In the rows, zero is written as 128.
Known rows:
[148 130 136 130 140 147 134 124 156 125 126 130 134 138 134 120 131  91
 131 127 128 131  99 131 124 131 103 127 127 128 144 125 140 120 111 124
 126 121 115 128 118] : flinek
[160 111 136 137 124 100 145 160 111 130 131 120 173 114 133 111 152 150
 134 158 166 139 180 106 135  90 155 126 124 103 135 124 123 126 176 122
 132 132 118 107 128] : trapar
[145 140 102  93 134 106 129 105 179 144 129 101 179 150 129 132 119 154
 134 157  74 119 146 129 117 132 183 172 183 197 108 140  81 149 168 110
  91 119 140 113 119] : skofopas
[122 136 146 160 108 174 161 131 135 167 132 116 187 172 140  77 163 128
 130 105 198 159 139 123 127 120 120 132 148 115  84 121 110 124 128 108
 134 128 121 121 160] : tribrur
[120 116 127 140 120 136 166 139 119 135 128 125 153 133 127  96 165 166
 131 139 183 140 167 118 130 117 149 142 146 134 134 124 109 118 154 111
 124 123 125 122 142] : kemi
[131 116 138 125 131 100 132 137 142 122 122 133 128 120 147 103 129 114
 121 136 129 124 126 121 126 120 107 120 114 108 156 125 128 119 125 134
 137 124 123 114 117] : nito
[142 132 102 151 144 118 136 139 120 145 127 126 159 131 115 148 179 134
 129 145 176 153 154 122 131 124 192 131 132 130 111 123 130 130 148 126
 127 125 140 139 138] : seru
[112 139 136 137 114 168 128 121 122 132 130 121 133 126 122 135 130 146
 131 110 139 130 118 131 128 133 125 137 146 172 113 136 128 128 132 132
 124 137 120 125 138] : didror
[187 137 118 171 132  49 172 131 142 130 124 135 122 151 130 137 141 170
 121 136 162 121 165 110 127  95 175 128  77 178 132 129 138  97 152 108
 121 125 168 131 158] : grastol
[119 126 110 118 137 136 135 127 133 128 120 134 108 137 121 135 123 132
 131 128 122 119 112 134 126 140 146 134 132 168 149 126 133 121 124 132
 120 127 130 131 121] : klivun
[ 89 121 123 122 142  92 131 124 131 114 122 141 120 133 135 123 148 135
 115 132 142 120 124 128 127 152 128 120 122 126 165 125 117 119 115 138
 141 114 139 127 140] : grudrul
[142 133 144 145 124 130 128 125 126 115 139 119 162 132 135 113 132 114
 124 125 138 142 139 124 130 121  88 126 126  76 106 128 131 137 117 117
 135 123 115 130 135] : sozuk
[142 146 131 137 131 175 114 124 139 144 132 118 147 131 122 140 134  92
 128 116 135 145 104 137 127 136 116 132 139 131  94 136 143 134 121 128
 123 132 120 132 130] : bister
[141 133 133 131 127 136 120 132 128 128 130 124 129 120 132 134 123 114
 126 125 128 131 129 127 128 119 129 125 123 121 115 134 139 129 131 131
 129 132 132 123 131] : klafis
[ 97 117 131 116 130 107 115 112 124  90 132 139 104 127 132 110  97 126
 120 126  84 107 125 133 126 145  63 118 120  87 156 122 123 132  92 135
 138 119 119 135 119] : bafen
[107 136 119 124 127 126  90 111 117 115 134 132 100 127 123 163 100 109
 123 115  81 123 120 143 125 143 108 117 123  92 107 128 132 147  93 140
 134 128 138 147 124] : befam
[ 84 121 174  98 139  70 104 124 106 174 124 150  63  91 116 129 110 127
 128 121  44  95 113 132 141 113 163  87 102 112 107 128  88 151 164 122
 139 144 109 153 139] : foflevos
[101 121 137 108 126  91  95 130 123 105 126 133  80  88 146 152  90 119
 117 126  82 111 123 130 124 131 117 114 108 110 138 138 132 132 126 148
 141 131 147 120 117] : skika
[ 94 113 125 109 135  94 116 110 123  84 131 137  97 111 134 120 109 130
 115 130  86 109 130 133 122 142  73 123 119  82 162 128 122 130 106 130
 139 116 122 139 116] : roklum
[101 132 108 107 126 126  93 122 118 126 125 134  79 106 123 174  94 125
 124 112  77 119 112 146 125 142 147 121 116 127 107 136 131 139 112 146
 129 134 147 146 122] : sutrol

Facts:
baki	trima	nemek; baki	trima	delo; bister	trima	klagrir; brasuk	trima	foflevos; broga	trima	tepleton; broga	trima	steplus; busil	trima	kodri
delo	trima	peker; droral	trima	faviklu; febul	trima	koske; febul	trima	guski; flafli	trima	zikol; flafli	trima	steplus; flafli	trima	delo
flibrok	trima	nemek; flibrok	trima	peker; geflo	trima	febul; gikul	trima	flakom; gikul	trima	nefar; griske	trima	foflevos; grivo	trima	peker
grudrul	trima	koske; guska	trima	peker; guska	trima	grogri; guski	trima	kodri; kaden	trima	koske; kemi	trima	delo; klagrir	trima	kodri
klugros	trima	baki; klugros	trima	turuk; kodri	trima	peker; koske	trima	delo; kotru	trima	peker; kotru	trima	kodri; lami	trima	tepleton
lami	trima	zikol; lami	trima	delo; nemek	trima	turuk; nemek	trima	peker; potron	trima	kodri; razer	trima	regrim; razer	trima	peker
roklum	trima	peker; seru	trima	koske; skesina	trima	nefar; skidi	trima	peker; skidi	trima	kludasok; skivik	trima	bister; skivik	trima	kodri
skofopas	trima	beplis; stastu	trima	bister; stastu	trima	peker; steli	trima	peker; steli	trima	kodri; steli	trima	nefar; steplus	trima	kodri
subus	trima	busil; tezu	trima	grivo; tezu	trima	steplus; tezu	trima	sugre; trisam	trima	tepleton; trisam	trima	peker; visi	trima	peker
voleski	trima	delo; vufun	trima	steli; zikol	trima	vufun; zikol	trima	peker; bafen	sotel	944; baki	sotel	522; bastiskas	sotel	441
befam	sotel	787; beplis	sotel	441; betrar	sotel	944; bister	sotel	178; bradrik	sotel	441; braskis	sotel	944; brasuk	sotel	236
brasun	sotel	944; brekin	sotel	522; brikik	sotel	441; broga	sotel	178; broskim	sotel	178; bunukek	sotel	944; busil	sotel	787
delo	sotel	787; didror	sotel	441; dokin	sotel	522; drazik	sotel	236; drenen	sotel	944; drestis	sotel	944; droral	sotel	236
dulufak	sotel	178; dumir	sotel	441; faviklu	sotel	944; febul	sotel	178; fefe	sotel	236; fibil	sotel	787; flafli	sotel	236
flakom	sotel	236; flegifo	sotel	944; flibrok	sotel	178; flinek	sotel	236; flogre	sotel	441; foflevos	sotel	787; fudrus	sotel	787
fupa	sotel	236; fusol	sotel	236; geflo	sotel	944; gepek	sotel	944; gigru	sotel	944; gikul	sotel	178; givem	sotel	787
grama	sotel	522; grastol	sotel	178; gribrek	sotel	441; griran	sotel	441; griske	sotel	236; griturum	sotel	787; grivo	sotel	236
grogri	sotel	944; grubi	sotel	787; grudrul	sotel	944; grumestes	sotel	787; guska	sotel	944; guski	sotel	787; kaden	sotel	787
kado	sotel	441; kemi	sotel	944; klafis	sotel	178; klagrir	sotel	522; klagrol	sotel	787; klivun	sotel	944; klobruban	sotel	522
klogrik	sotel	236; kludasok	sotel	787; klugros	sotel	944; kodri	sotel	944; koske	sotel	178; kotru	sotel	178; kuzaskem	sotel	178
lami	sotel	441; legros	sotel	178; lenul	sotel	236; luzuves	sotel	441; madem	sotel	178; maflis	sotel	236; mafurem	sotel	787
medo	sotel	178; mefla	sotel	178; melum	sotel	787; menan	sotel	787; mosorin	sotel	787; mudren	sotel	944; muvar	sotel	441
nefafer	sotel	441; nefar	sotel	236; nemek	sotel	178; netru	sotel	944; nito	sotel	236; padiga	sotel	441; pados	sotel	522
peflo	sotel	944; peker	sotel	944; plebrun	sotel	944; plele	sotel	236; plepa	sotel	178; plevi	sotel	944; plusi	sotel	178
podas	sotel	236; potron	sotel	441; rasko	sotel	787; razer	sotel	787; regrim	sotel	236; rigus	sotel	787; rilo	sotel	944
roklum	sotel	944; rulega	sotel	441; sebigum	sotel	944; sekis	sotel	522; seru	sotel	787; sigal	sotel	236; skalis	sotel	178
skedo	sotel	787; skenak	sotel	441; skesina	sotel	178; skeval	sotel	944; skidi	sotel	944; skika	sotel	178; skilok	sotel	178
skimul	sotel	944; skivik	sotel	178; skoflamar	sotel	944; skofopas	sotel	944; sozuk	sotel	178; staskom	sotel	787; stastu	sotel	944
steli	sotel	944; steplus	sotel	944; stetutru	sotel	787; stigofer	sotel	178; stipo	sotel	787; stirom	sotel	787; stista	sotel	944
stuplom	sotel	944; stutoflus	sotel	944; subus	sotel	944; sugre	sotel	178; susozus	sotel	944; sutrol	sotel	787; taflaflon	sotel	787
tamo	sotel	178; tepleton	sotel	178; tezu	sotel	522; tokli	sotel	944; toklibos	sotel	787; toskos	sotel	944; trapar	sotel	178
trasti	sotel	236; treman	sotel	944; tribrur	sotel	522; trimo	sotel	787; trisam	sotel	787; trisek	sotel	236; trotro	sotel	178
trustan	sotel	178; tumu	sotel	236; turuk	sotel	522; vagren	sotel	441; visi	sotel	236; voleski	sotel	441; vostu	sotel	787
votros	sotel	944; vufun	sotel	787; vuvi	sotel	236; zibrul	sotel	178; zikol	sotel	944; zisi	sotel	522; zisko	sotel	441
zistorar	sotel	944; zogo	sotel	944; zutan	sotel	178; zuza	sotel	178; bastiskas	pove	zuza; bastiskas	pove	stigofer; bister	pove	mudren
brasuk	pove	padiga; broskim	pove	braskis; broskim	pove	tezu; broskim	pove	sebigum; bunukek	pove	stetutru; bunukek	pove	tamo; didror	pove	nito
didror	pove	flafli; didror	pove	betrar; drestis	pove	givem; droral	pove	kado; droral	pove	votros; droral	pove	stutoflus; faviklu	pove	legros
flibrok	pove	brikik; fudrus	pove	roklum; fudrus	pove	stastu; fudrus	pove	grumestes; griske	pove	trimo; griturum	pove	baki; griturum	pove	tamo
grivo	pove	sekis; grivo	pove	koske; grivo	pove	skenak; grubi	pove	menan; grubi	pove	klogrik; klagrol	pove	vagren; kuzaskem	pove	flegifo
kuzaskem	pove	maflis; kuzaskem	pove	grumestes; madem	pove	grastol; madem	pove	stista; mafurem	pove	taflaflon; mafurem	pove	kaden; medo	pove	gepek
medo	pove	klobruban; mefla	pove	fusol; mosorin	pove	kaden; muvar	pove	stutoflus; pados	pove	skedo; peflo	pove	brasun; peflo	pove	dumir
peker	pove	tezu; peker	pove	plele; peker	pove	kotru; peker	pove	trapar; plebrun	pove	kaden; plebrun	pove	toklibos; plepa	pove	bafen
plusi	pove	baki; plusi	pove	stipo; rasko	pove	brasun; rasko	pove	grudrul; rasko	pove	trimo; regrim	pove	nefafer; rigus	pove	delo
skidi	pove	menan; skilok	pove	fibil; skivik	pove	skalis; skivik	pove	kado; skivik	pove	nito; skivik	pove	trasti; skivik	pove	foflevos
skivik	pove	klagrir; skofopas	pove	vagren; skofopas	pove	kludasok; staskom	pove	toskos; stirom	pove	grastol; stirom	pove	trisam; subus	pove	fupa
sugre	pove	zuza; sugre	pove	skoflamar; sugre	pove	stipo; tribrur	pove	trimo; trisek	pove	foflevos; trisek	pove	skika; turuk	pove	luzuves
zisko	pove	febul; zisko	pove	nefafer; zisko	pove	treman; beplis	fibruk	plebrun; bister	fibruk	visi; bradrik	fibruk	skimul; brasuk	fibruk	taflaflon
brikik	fibruk	mosorin; busil	fibruk	legros; didror	fibruk	skalis; dokin	fibruk	potron; drenen	fibruk	brekin; drestis	fibruk	trustan; dumir	fibruk	zisi
fibil	fibruk	trimo; flakom	fibruk	griske; flinek	fibruk	bastiskas; flogre	fibruk	plepa; fusol	fibruk	peker; geflo	fibruk	skivik; gigru	fibruk	guski
givem	fibruk	bister; grama	fibruk	stipo; grastol	fibruk	skika; griran	fibruk	skofopas; griske	fibruk	zogo; grivo	fibruk	kaden; grogri	fibruk	rulega
grudrul	fibruk	tezu; grumestes	fibruk	stirom; kaden	fibruk	roklum; kado	fibruk	gigru; kemi	fibruk	gribrek; klagrol	fibruk	griturum; klivun	fibruk	sutrol
klobruban	fibruk	kuzaskem; klogrik	fibruk	steplus; kotru	fibruk	skilok; legros	fibruk	vostu; luzuves	fibruk	klugros; madem	fibruk	befam; melum	fibruk	netru
menan	fibruk	rasko; nefafer	fibruk	mafurem; nito	fibruk	grumestes; padiga	fibruk	brikik; peflo	fibruk	padiga; plele	fibruk	sigal; plepa	fibruk	steli
potron	fibruk	skenak; razer	fibruk	regrim; rigus	fibruk	gikul; rilo	fibruk	drestis; seru	fibruk	nito; sigal	fibruk	grubi; skalis	fibruk	grama
skenak	fibruk	grogri; skesina	fibruk	voleski; skidi	fibruk	grudrul; skilok	fibruk	pados; skivik	fibruk	peflo; skoflamar	fibruk	dokin; skofopas	fibruk	foflevos
sozuk	fibruk	trisam; staskom	fibruk	stuplom; stastu	fibruk	sozuk; steli	fibruk	toklibos; steplus	fibruk	menan; stipo	fibruk	tumu; stirom	fibruk	nefafer
stista	fibruk	melum; stuplom	fibruk	sugre; susozus	fibruk	klagrol; tamo	fibruk	flakom; tokli	fibruk	grivo; toskos	fibruk	madem; trapar	fibruk	febul
trasti	fibruk	skoflamar; tribrur	fibruk	fudrus; trisek	fibruk	bafen; trotro	fibruk	zutan; trustan	fibruk	klivun; turuk	fibruk	dulufak; vagren	fibruk	bradrik
visi	fibruk	toskos; vostu	fibruk	didror; zikol	fibruk	zisko; zisi	fibruk	susozus; zisko	fibruk	luzuves; zistorar	fibruk	turuk; zogo	fibruk	drazik
zutan	fibruk	flinek

Rows:
No name comes twice in this set of rows, the named rows included.
[145 130 108 147 158 130 150 129 142 135 123 134 158 153 115 132 182 117
 130 150 178 139 131 122 134 134 149 137 137 153 155 121 138 120 132 122
 120 116 115 135 132] => geflo
[180 139 125 152 150 138 131 138 143 143 128 124 174 145 119 139 165  94
 133 141 170 149 129 121 136 121 152 129 120 142 127 123 148 124 129 124
 127 126 121 125 134] => trotro
[ 93 136 126 144 106 169 138 149 104 177 129 112 171 147 126 122 167 151
 135 116 191 158 153 125 138 133 183 131 158 131  78 123 103 138 144 137
 135 136 129 119 158] => staskom
[138 135 137 141  95 177 153 116 134 141 135 116 143 153 136  86 115 132
 131  98 137 139 130 133 121 110  95 139 136 123  80 129 120 126 122 103
 123 136 125 131 142] => turuk
[ 79 136 121 112 104 165 100 115 107 136 131 118  96 107 125 155  92 137
 123  99  92 130 114 147 119 142 136 129 143 120  70 139 121 145 120 140
 125 140 147 145 129] => grubi
[131 132 110 142 137 174 157 127 136 155 123 126 159 154 108 128 171 140
 139 129 181 141 123 128 134 138 164 143 151 181 123 122 130 118 135 118
 111 125 116 130 138] => skidi
[ 92 116 121 119 112  84 116 146  96 132 128 127 113 108 132 139 120 166
 127 136 125 124 166 125 132 115 167 120 121 100 118 125 110 137 152 139
 137 135 143 119 133] => menan
[103 129 146 124 104 134 110 116 115 100 139 118 117 101 141 112  96 124
 115 110  96 127 132 134 122 127  69 120 128  83  92 140 118 140 118 127
 140 133 128 130 129] => dulufak
[148 130 128 141 132 130 143 143 121 146 123 123 147 135 119 134 160 158
 137 137 169 129 139 116 136 124 169 139 136 195 143 131 134 118 158 126
 118 134 126 114 137] => griran
[151 128 133 121 121 149 134 140 149 153 117 131 106 145 134 123 103 113
 148 123 113 119  95 127 131 118 146 131 120 161 140 127 142 119 123 131
 121 139 126 113 119] => flakom
[139 138 138 137 124 174 138 115 151 136 129 124 135 141 136 105 127 107
 127 111 136 141  99 133 125 124 101 132 138 139 111 131 131 124 117 117
 122 128 114 130 129] => grivo
[154 127 145 156 116 130 156 143 119 136 137 113 186 130 131  92 160 138
 129 136 182 151 167 111 134 102 132 130 136 103  97 126 117 128 155 106
 132 131 119 116 143] => skesina
[117 138 111 115 114 163 103 108 115 119 134 123  96 111 116 167  94 122
 128 107  80 130 112 149 120 132 124 131 139 118  72 138 129 146 108 133
 119 141 140 156 120] => mafurem
[125 130 136 148 143  89 138 146 126 133 119 133 143 144 127 133 165 148
 128 135 174 120 135 111 142 137 168 122 118 184 169 124 130 112 138 143
 138 127 133 104 148] => dumir

Now the same things, written a new way:
Known rows:
[113  91 102 132 135 105 139 120 119 130 131 123] : kotru
[180 148 114 106 171 127 119 104 149 134 125 163] : skika
[142 133 121 132 133 110 131 136 149 117 124 135] : zutan
[128 100 136 140 126  95 138 142 140 108  98 122] : trapar
[129 125 138 122 125 118 132 136 129 121 123 126] : fupa
[128 133 130 127 122 121 128 142 134 129 129 132] : flakom
[116 125 149 115 129 119 139 131 100 139 151 132] : voleski
[145 169 118 121 131 128 127 148 151 130 154 142] : pados
[104  94 118 133 122 125 126 116 119 150 131 117] : razer
[134 111 135 135 104 141 118 122 112 103 129 112] : stetutru
[138 146 104 114 156 176 138 109 113 134 158 133] : guski
[145 142 150 107 146 138 135 121 141 118 135 135] : toklibos
[133 115 152 118 128 128 141 122 132 117 113 127] : grumestes
[118 102 128 102 125 131 143 121 102 129 129 110] : kaden
[ 97  96 114 134 108 113 128 117 107 145 135 118] : zikol
[112 113 133 147 103 123 132 133 121 124 102 123] : rilo
[127 124 143 126 119 127 134 125 124 117 117 125] : gepek
[151 122 128 117 146 139 120 101 121 140 100 145] : stutoflus
[141 155 137 114 129 138 133 122 135 121 142 137] : netru
[150 129 125 121 146 140 120 102 125 142 103 145] : betrar

Rows:
No name comes twice in this set of rows, the named rows included.
[141 137  98 154  94 123 107 138 130 104 150 125] => plusi
[133 149 124 127 135 148 114 109 122 159 116 147] => muvar
[131  98 132 140 122  97 134 136 133 108 100 120] => grastol
[120 128 102 139 130 158 140 121 100 134 138 127] => steplus
[121 124 152 113 103 122 139 120 109 120 123 126] => nefafer
[147 156 116 132 104 157 109 124 129 117 164 130] => griturum
[138 164 129 115 137 129 126 138 150 133 153 141] => regrim
[124 171 124 111 132 130 124 116 158 149 170 143] => peker
[131 105 130 128 129 136 117  98 100 152  81 143] => kado
[138 171 137 122 148 150 131 134 166 140 146 142] => rasko
[102 108 142 129 119 120 139 132  95 140 137 123] => lami
[125 125  96 124 135 105 123 124 140 143 161 135] => flibrok
[109 156 134 135 108 137 127 133 129 141 132 133] => zisko

